Below are the code and all the weights of a small trained network. Each question names an input and a target symbol and asks about switching units off, where a switched-off unit gives its printed mean instead of its output.

import numpy as np


def w(rows, s, z=0):
    codes = np.array(rows[::2]) - 128.0
    scale = np.full(codes.shape[1], s)
    scale[-1] = z or s
    return codes * scale


def f(y):
    return np.maximum(y, 0)


def softmax(a):
    e = np.exp(a - a.max(-1, keepdims=True))
    return e / e.sum(-1, keepdims=True)


def log_softmax(a):
    a = a - a.max(-1, keepdims=True)
    return a - np.log(np.exp(a).sum(-1, keepdims=True))


def net(x, mask):
    ids = ['αβδεζθλμξπστφω'.index(c) for c in x.split()]
    T = len(ids)
    res = E[ids] + P[:T]
    r = res
    for j in range(2):
        rows = slice(3 * j, 3 * j + 3)
        q, k, v = (r @ M[0][rows].T for M in (Q, K, V))
        z = softmax(np.where(np.tri(T) > 0, q @ k.T / 3**0.5, -1e9)) @ v
        o = O[0][rows]
        res = res + np.where(mask[j], z, o[:, -1]) @ o[:, :-1]
    y = f(res @ A[0][:, :-1].T + A[0][:, -1])
    res = res + np.where(mask[2:10], y, B[0][:, -1]) @ B[0][:, :-1]
    return log_softmax(res[-1] @ U[:, :-1].T + U[:, -1])


Q, K, V, O, A, B = {}, {}, {}, {}, {}, {}
E = w([
[92,109,175,99,88,93,142],'α',
[58,206,173,121,136,63,74],'β',
[78,35,125,85,131,135,114],'δ',
[80,97,154,170,7,114,75],'ε',
[222,134,31,215,45,129,143],'ζ',
[83,75,72,88,96,112,185],'θ',
[166,22,93,119,138,171,100],'λ',
[79,59,34,121,125,181,100],'μ',
[22,169,73,162,134,115,138],'ξ',
[191,81,142,149,165,160,76],'π',
[168,70,150,51,190,121,79],'σ',
[57,138,116,184,191,149,57],'τ',
[205,166,49,91,158,155,36],'φ',
[142,115,82,37,160,110,134],'ω',
],0.011)
P = w([
[97,72,124,107,2,45,26],'0',
[85,115,131,66,48,143,68],'1',
[106,94,140,127,80,82,99],'2',
[94,65,22,140,99,8,22],'3',
[60,152,99,51,120,194,90],'4',
[110,111,124,142,144,110,137],'5',
[83,77,21,150,169,39,67],'6',
[49,174,76,45,185,233,118],'7',
[117,133,113,156,208,129,177],'8',
[85,95,20,164,235,68,104],'9',
[30,205,58,39,224,249,138],'10',
[96,132,117,180,238,141,187],'11',
],0.0072)
Q[0] = w([
[187,198,234,129,70,247,229],'H1',
[67,152,166,59,114,198,108],'H1',
[42,142,78,51,136,176,75],'H1',
[51,133,45,94,133,164,63],'H2',
[139,169,165,99,100,203,146],'H2',
[69,119,46,117,163,112,63],'H2',
],0.012)
K[0] = w([
[103,115,159,150,6,78,57],'H1',
[17,201,183,165,143,77,86],'H1',
[63,188,124,168,206,110,127],'H1',
[129,156,92,187,146,151,161],'H2',
[127,128,144,179,31,74,74],'H2',
[119,158,94,172,191,163,168],'H2',
],0.015)
V[0] = w([
[90,254,158,228,111,53,33],'H1',
[91,204,84,56,78,37,234],'H1',
[224,220,156,68,198,97,74],'H1',
[98,120,98,124,202,198,89],'H2',
[217,70,122,86,50,187,120],'H2',
[110,80,212,65,161,98,89],'H2',
],0.0085)
O[0] = w([
[90,242,112,137,145,147,104,130],'H1',
[131,197,86,70,69,52,211,181],'H1',
[145,166,87,144,197,8,49,24],'H1',
[89,128,86,81,72,128,83,253],'H2',
[117,105,74,209,174,99,144,60],'H2',
[57,99,182,110,158,75,104,197],'H2',
],0.011,0.0028)
A[0] = w([
[149,56,60,165,121,186,209,83],'N1',
[170,103,73,90,140,20,75,90],'N2',
[114,124,1,108,97,156,48,137],'N3',
[177,182,68,91,182,123,85,143],'N4',
[89,107,165,130,89,211,93,41],'N5',
[59,88,251,80,165,107,214,40],'N6',
[119,183,145,91,60,158,210,190],'N7',
[150,74,230,139,199,129,128,252],'N8',
],0.0071,0.0025)
B[0] = w([
[113,130,1,116,153,156,155,201],'N1',
[193,115,133,107,116,87,102,217],'N2',
[177,188,181,139,139,110,104,254],'N3',
[61,106,95,210,97,95,127,195],'N4',
[126,81,145,108,78,153,87,215],'N5',
[84,146,153,97,147,68,161,210],'N6',
[205,139,160,142,169,161,165,240],'N7',
[140,116,183,146,231,139,147,194],'N8',
],0.0084,0.0071)
U = w([
[117,143,233,184,154,91,226,118],'α',
[24,214,93,127,175,106,135,201],'β',
[11,83,154,55,146,126,148,105],'δ',
[91,90,180,231,2,121,155,254],'ε',
[158,147,47,224,160,172,177,229],'ζ',
[70,129,52,113,66,104,236,39],'θ',
[143,90,97,172,191,177,120,113],'λ',
[91,103,29,112,50,170,91,11],'μ',
[222,163,196,93,86,185,169,202],'ξ',
[173,123,189,216,199,169,123,183],'π',
[196,126,214,122,222,119,106,46],'σ',
[101,131,167,94,110,197,14,34],'τ',
[173,137,106,193,130,120,59,96],'φ',
[187,109,115,51,61,40,125,121],'ω',
],0.0055,0.0035)

Each question gives the input, a string of symbols that net reads in full, and the target symbol t.
The units are the heads (3 rows each of Q, K, V and O) and the neurons (one row each of A and B). Each row of codes is followed by its name. A weight is (code - 128) times the scale printed after its matrix; where a second scale follows, it is the last column's (O, A, B and U).
mask holds one flag per unit, heads first, then neurons. A switched-off unit (its flag False) gives its mean, the last column of its rows in O or B, instead of its output. The means were averaged over made-up inputs and are rounded, as every weight is.
A unit's drop is (log p(t) with every unit on - log p(t) with that unit switched off) / (log p(t) with every unit on - log p(t) with every unit switched off).
The circuit of an input: a set's keep is (log p(t) with only the set's units on - log p(t) with every unit switched off) / (log p(t) with every unit on - log p(t) with every unit switched off). Starting from all 10 units, units are removed one at a time, each time the one whose removal leaves the highest keep (on an exact tie, the one counted first), for as long as the keep stays at least 0.8.
units of the circuit, in order: the units of the circuit, biggest drop first
most important unit: the unit with the biggest drop
top k neurons: the k neurons with the biggest drops, biggest first
heads that matter: for each layer, one digit per head in row order, 1 if its drop is at least 0.15 and else 0, layers parted by /
input δ δ δ ω β δ π δ τ, target τ: most important unit	H2
input δ μ θ ω δ σ δ, target σ: units of the circuit, in order	H1; N8; N2
input δ ω θ π, target ω: heads that matter	10
input δ δ δ ξ ξ φ ξ μ, target ξ: top 2 neurons	N7; N3
input δ σ δ ω ε δ λ, target λ: heads that matter	10
input φ β δ τ δ ζ δ β θ, target θ: top 3 neurons	N1; N3; N8
input β δ ξ φ β α δ τ δ, target τ: heads that matter	11
input δ σ β δ δ α δ ξ ω, target ω: top 2 neurons	N8; N2
input ω ξ ε β, target ξ: units of the circuit, in order	H1; H2; N7
input β ω β α ξ φ ω δ λ ω ω, target ξ: units of the circuit, in order	N7; H2; H1
input ξ δ σ ξ δ, target ξ: units of the circuit, in order	H1; N7; H2
input λ α β θ δ τ ε λ, target τ: heads that matter	11
input β θ ε λ ω ω ω ω, target β: top 2 neurons	N4; N5
input ω ω β α α φ λ σ, target β: units of the circuit, in order	H1
input π ω π δ δ ξ, target ξ: units of the circuit, in order	H2; N7; H1
input δ μ ε ξ, target ξ: units of the circuit, in order	H2; H1; N7
input ω δ δ ε δ ω σ ω δ π, target ω: units of the circuit, in order	H1; N2
input ξ α τ δ, target τ: units of the circuit, in order	H1; H2; N5
input ξ ζ α θ ξ δ τ μ, target τ: units of the circuit, in order	H1; H2; N5
input δ σ α α δ ξ ω δ δ ε δ δ, target δ: top 2 neurons	N6; N3
input ω ξ δ β, target ξ: top 2 neurons	N7; N4
input β δ β φ, target φ: top neuron	N4
input λ ξ α τ δ α δ β, target β: top 2 neurons	N4; N5
input θ ε δ ζ, target ζ: top 4 neurons	N1; N5; N6; N2
